Below is a small trained network, with its code and all its weights. Each question gives an input and a class and asks what happens when units are switched off, that is, made to give their printed mean instead of their output.

import numpy as np


def w(rows, s, z=0):
    codes = np.array(rows[::2]) - 128.0
    scale = np.full(codes.shape[1], s)
    scale[-1] = z or s
    return codes * scale


def norm(h):
    return h / np.sqrt((h * h).mean(-1, keepdims=True) + 1e-5)


def f(y):
    return y / 2 * (1 + np.tanh(0.7978845608 * (y + 0.044715 * y**3)))


def log_softmax(a):
    a = a - a.max(-1, keepdims=True)
    return a - np.log(np.exp(a).sum(-1, keepdims=True))


def net(x, mask):
    res = np.array(x, float).reshape(1, 4) / 4 @ E
    u = 0
    for l in range(2):
        y = f(norm(res) @ A[l][:, :-1].T + A[l][:, -1])
        res = res + np.where(mask[u : u + 15], y, B[l][:, -1]) @ B[l][:, :-1]
        u += 15
    return log_softmax(norm(res)[-1] @ U[:, :-1].T + U[:, -1])


A, B = {}, {}
E = w([
[25,131,172,95,74,87,60],'x0',
[68,195,91,184,254,94,153],'x1',
[179,131,162,187,180,126,5],'x2',
[128,131,132,132,126,126,130],'x3',
],0.0089)
A[0] = w([
[167,104,141,122,98,130,99,75],'0.n0',
[145,94,125,123,121,151,133,63],'0.n1',
[193,103,107,112,79,132,119,99],'0.n2',
[49,135,124,119,113,123,128,1],'0.n3',
[115,104,143,104,54,132,91,62],'0.n4',
[61,145,125,130,116,130,73,67],'0.n5',
[188,95,137,138,56,123,91,135],'0.n6',
[43,146,131,112,95,135,76,202],'0.n7',
[125,145,118,144,150,115,103,105],'0.n8',
[128,162,143,194,80,147,144,109],'0.n9',
[109,121,118,98,49,125,227,181],'0.n10',
[18,113,131,128,90,110,69,235],'0.n11',
[160,107,124,89,75,128,142,107],'0.n12',
[121,129,120,121,131,152,161,54],'0.n13',
[53,118,111,107,119,120,249,118],'0.n14',
],0.017,0.004)
B[0] = w([
[142,149,141,97,134,107,124,162],'0.n0',
[119,123,153,124,126,97,139,139],'0.n1',
[92,143,173,103,148,104,150,183],'0.n2',
[128,97,130,115,124,173,254,166],'0.n3',
[145,135,60,150,105,159,82,196],'0.n4',
[138,104,136,111,156,55,121,181],'0.n5',
[158,142,141,80,109,131,140,201],'0.n6',
[126,147,174,151,96,134,125,220],'0.n7',
[117,138,116,127,166,180,124,155],'0.n8',
[105,105,114,77,131,111,102,126],'0.n9',
[83,77,114,182,175,155,99,253],'0.n10',
[92,163,166,143,82,137,118,248],'0.n11',
[111,85,125,154,146,122,127,187],'0.n12',
[118,143,116,138,119,80,91,141],'0.n13',
[162,179,131,61,84,92,140,247],'0.n14',
],0.031,0.013)
A[1] = w([
[186,103,192,100,125,110,144,80],'1.n0',
[121,83,172,205,45,127,118,45],'1.n1',
[163,93,108,203,139,184,131,118],'1.n2',
[14,37,163,211,170,86,90,160],'1.n3',
[201,128,128,159,75,129,90,34],'1.n4',
[156,82,123,64,116,141,122,59],'1.n5',
[100,51,29,172,211,192,112,91],'1.n6',
[171,149,31,110,48,129,120,108],'1.n7',
[142,139,152,246,117,193,153,63],'1.n8',
[71,55,82,231,116,220,111,4],'1.n9',
[146,7,69,122,184,118,159,20],'1.n10',
[169,191,23,137,118,101,118,103],'1.n11',
[110,117,157,189,137,56,104,65],'1.n12',
[213,96,61,37,154,106,152,17],'1.n13',
[134,103,146,149,131,130,60,92],'1.n14',
],0.017,0.0032)
B[1] = w([
[141,130,50,110,140,115,99,152],'1.n0',
[224,107,54,105,175,96,131,195],'1.n1',
[124,166,86,186,103,125,165,152],'1.n2',
[63,123,171,100,169,226,120,248],'1.n3',
[50,144,115,155,105,115,69,138],'1.n4',
[140,165,97,164,183,127,152,136],'1.n5',
[189,216,113,199,166,5,137,200],'1.n6',
[123,129,181,217,140,170,107,161],'1.n7',
[70,100,81,119,195,158,118,177],'1.n8',
[133,56,63,92,42,153,145,194],'1.n9',
[118,200,238,120,167,162,97,157],'1.n10',
[124,83,163,197,74,157,140,165],'1.n11',
[118,123,140,122,161,159,138,158],'1.n12',
[154,10,135,118,179,88,118,162],'1.n13',
[115,132,144,133,92,117,190,154],'1.n14',
],0.031,0.015)
U = w([
[54,164,202,109,242,187,136,251],'0',
[105,29,29,74,65,209,128,96],'1',
[168,8,186,214,118,118,161,125],'2',
[119,200,172,85,46,89,250,126],'3',
[200,65,78,46,221,69,89,146],'4',
[149,214,131,105,55,87,8,69],'5',
[157,215,82,228,195,46,174,39],'6',
],0.016,0.0029)

Each question gives the input, the list of numbers given to net, and the class t.
The units are the neurons (one row each of A and B). Each row of codes is followed by its name. A weight is (code - 128) times the scale printed after its matrix; where a second scale follows, it is the last column's (A, B and U).
mask holds one flag per neuron, layer by layer. A switched-off neuron (its flag False) gives its mean, the last column of its row in B, instead of its output. The means were averaged over made-up inputs and are rounded, as every weight is.
A unit's drop is (log p(t) with every unit on - log p(t) with that unit switched off) / (log p(t) with every unit on - log p(t) with every unit switched off).
The circuit of an input: a set's keep is (log p(t) with only the set's units on - log p(t) with every unit switched off) / (log p(t) with every unit on - log p(t) with every unit switched off). Starting from the 12 units with the biggest drops (on a tie, the unit counted first), units are removed one at a time, each time the one whose removal leaves the highest keep (on an exact tie, the one counted first), for as long as the keep stays at least 0.8.
circuit, biggest first: the units of the circuit, biggest drop first
unit that matters most: the unit with the biggest drop
k most important neurons: the k neurons with the biggest drops, biggest first
top k neurons in layer l: the k neurons of layer l with the biggest drops, biggest first
input [4,0,-7,4], class 1: unit that matters most	0.n10
input [-3,5,8,1], class 6: circuit, biggest first	[0.n14 1.n6]
input [0,-8,-6,2], class 0: circuit, biggest first	[1.n3 0.n10]
input [-8,2,3,-1], class 6: 4 most important neurons	[0.n14 0.n11 0.n6 0.n7]
input [1,0,-6,2], class 1: top 2 neurons in layer 0	[0.n10 0.n6]
input [-7,3,1,-5], class 6: circuit, biggest first	[0.n14 1.n6]
input [-8,1,6,2], class 6: 2 most important neurons	[0.n14 0.n11]
input [-5,7,-8,-3], class 2: top 2 neurons in layer 0	[0.n14 0.n11]
input [0,8,-4,-4], class 2: 3 most important neurons	[0.n11 1.n13 0.n7]
input [6,1,-5,7], class 3: 2 most important neurons	[0.n14 0.n3]
input [-8,-7,1,1], class 4: 2 most important neurons	[0.n6 0.n10]
input [-3,6,-1,6], class 2: 2 most important neurons	[0.n10 0.n11]
input [-6,1,4,-5], class 6: 4 most important neurons	[0.n14 0.n6 0.n11 0.n7]
input [-3,-1,6,3], class 4: circuit, biggest first	[0.n11]
input [-2,4,1,-2], class 6: circuit, biggest first	[0.n14 0.n11 1.n6]
input [-8,3,5,1], class 6: 3 most important neurons	[0.n14 0.n11 1.n6]
input [-6,1,8,-8], class 6: 3 most important neurons	[0.n14 0.n11 0.n7]
input [0,-3,8,-4], class 4: top 2 neurons in layer 0	[0.n11 0.n7]
input [1,0,6,3], class 5: 2 most important neurons	[0.n10 1.n3]
input [8,6,-1,0], class 3: circuit, biggest first	[0.n10]
